Below are the code and all the weights of a small trained network. Each question names an input and a class and asks about switching units off, where a switched-off unit gives its printed mean instead of its output.

import numpy as np


def w(rows, s, z=0):
    codes = np.array(rows[::2]) - 128.0
    scale = np.full(codes.shape[1], s)
    scale[-1] = z or s
    return codes * scale


def f(y):
    return np.maximum(y, 0)


def log_softmax(a):
    a = a - a.max(-1, keepdims=True)
    return a - np.log(np.exp(a).sum(-1, keepdims=True))


def net(x, mask):
    res = np.array(x, float).reshape(1, 2) / 4 @ E
    y = f(res @ A[0][:, :-1].T + A[0][:, -1])
    res = res + np.where(mask, y, B[0][:, -1]) @ B[0][:, :-1]
    return log_softmax(res[-1] @ U[:, :-1].T + U[:, -1])


A, B = {}, {}
E = w([
[108,148,120,63,2,232,198,147,178],'x0',
[255,210,43,190,118,144,114,46,231],'x1',
],0.0091)
A[0] = w([
[179,218,33,168,93,163,127,40,214,234],'N1',
[103,101,174,67,94,138,169,193,111,239],'N2',
[100,106,153,62,117,145,167,159,101,209],'N3',
[152,172,59,103,77,194,169,85,186,134],'N4',
[100,118,154,41,69,170,217,188,140,198],'N5',
[114,110,171,179,182,47,24,137,69,253],'N6',
[174,161,2,179,128,121,121,84,156,149],'N7',
[112,90,186,135,175,71,89,151,62,143],'N8',
[32,71,218,44,123,113,153,254,97,170],'N9',
[145,185,41,80,70,194,185,100,207,186],'N10',
[150,158,92,179,172,78,78,76,134,157],'N11',
[71,130,137,33,87,159,203,161,126,104],'N12',
[204,154,72,193,174,90,58,36,165,235],'N13',
],0.008,0.0032)
B[0] = w([
[231,150,104,84,85,116,226,118,198,251],'N1',
[35,122,156,38,163,144,150,180,101,191],'N2',
[33,118,121,9,175,148,165,182,98,179],'N3',
[136,173,119,121,20,152,140,109,206,201],'N4',
[96,113,227,40,115,205,149,182,84,208],'N5',
[69,167,136,164,215,59,69,73,91,210],'N6',
[211,53,77,97,144,119,238,111,155,208],'N7',
[70,198,102,152,139,83,96,90,146,181],'N8',
[53,139,65,30,171,98,191,166,130,229],'N9',
[132,186,137,77,68,141,145,109,169,218],'N10',
[156,85,189,167,179,131,126,79,80,192],'N11',
[103,122,254,106,155,210,119,184,70,190],'N12',
[195,34,161,188,140,137,151,47,96,237],'N13',
],0.0073,0.016)
U = w([
[85,45,152,87,165,170,153,233,61,155],'0',
[114,137,115,186,107,161,81,164,139,18],'1',
[173,39,140,173,175,116,145,99,106,97],'2',
[124,112,102,167,109,150,87,183,134,3],'3',
[120,181,175,96,85,177,141,173,156,145],'4',
[101,128,194,221,144,119,1,83,74,223],'5',
[63,196,27,115,160,74,90,133,121,172],'6',
[166,125,30,140,82,135,165,111,193,147],'7',
],0.0084,0.0025)

Each question gives the input, the list of numbers given to net, and the class t.
The units are the neurons (one row each of A and B). Each row of codes is followed by its name. A weight is (code - 128) times the scale printed after its matrix; where a second scale follows, it is the last column's (A, B and U).
mask holds one flag per neuron, in row order. A switched-off neuron (its flag False) gives its mean, the last column of its row in B, instead of its output. The means were averaged over made-up inputs and are rounded, as every weight is.
A unit's drop is (log p(t) with every unit on - log p(t) with that unit switched off) / (log p(t) with every unit on - log p(t) with every unit switched off).
The circuit of an input: a set's keep is (log p(t) with only the set's units on - log p(t) with every unit switched off) / (log p(t) with every unit on - log p(t) with every unit switched off). Starting from the 12 units with the biggest drops (on a tie, the unit counted first), units are removed one at a time, each time the one whose removal leaves the highest keep (on an exact tie, the one counted first), for as long as the keep stays at least 0.8.
units of the circuit, in order: the units of the circuit, biggest drop first
k most important neurons: the k neurons with the biggest drops, biggest first
drop of u: that unit's drop, to one decimal
input [-7,2], class 5: units of the circuit, in order : N6; N9
input [-4,5], class 2: units of the circuit, in order : N13
input [3,2], class 7: units of the circuit, in order : N12; N2
input [-6,1], class 5: units of the circuit, in order : N1; N6
input [-1,-1], class 6: units of the circuit, in order : N13; N5; N12
input [-4,7], class 2: 3 most important neurons : N13; N11; N9
input [-1,1], class 2: 3 most important neurons : N4; N10; N9
input [-4,-7], class 6: units of the circuit, in order : N8; N6
input [-2,-1], class 5: 3 most important neurons : N1; N9; N7
input [-3,5], class 2: 2 most important neurons : N13; N11
input [0,1], class 7: 2 most important neurons : N12; N5
input [4,3], class 7: drop of N2 : 0.2
input [-4,0], class 5: drop of N1 : 0.1
input [-5,-3], class 6: drop of N12 : 0.1
input [-4,1], class 5: most important neuron : N1
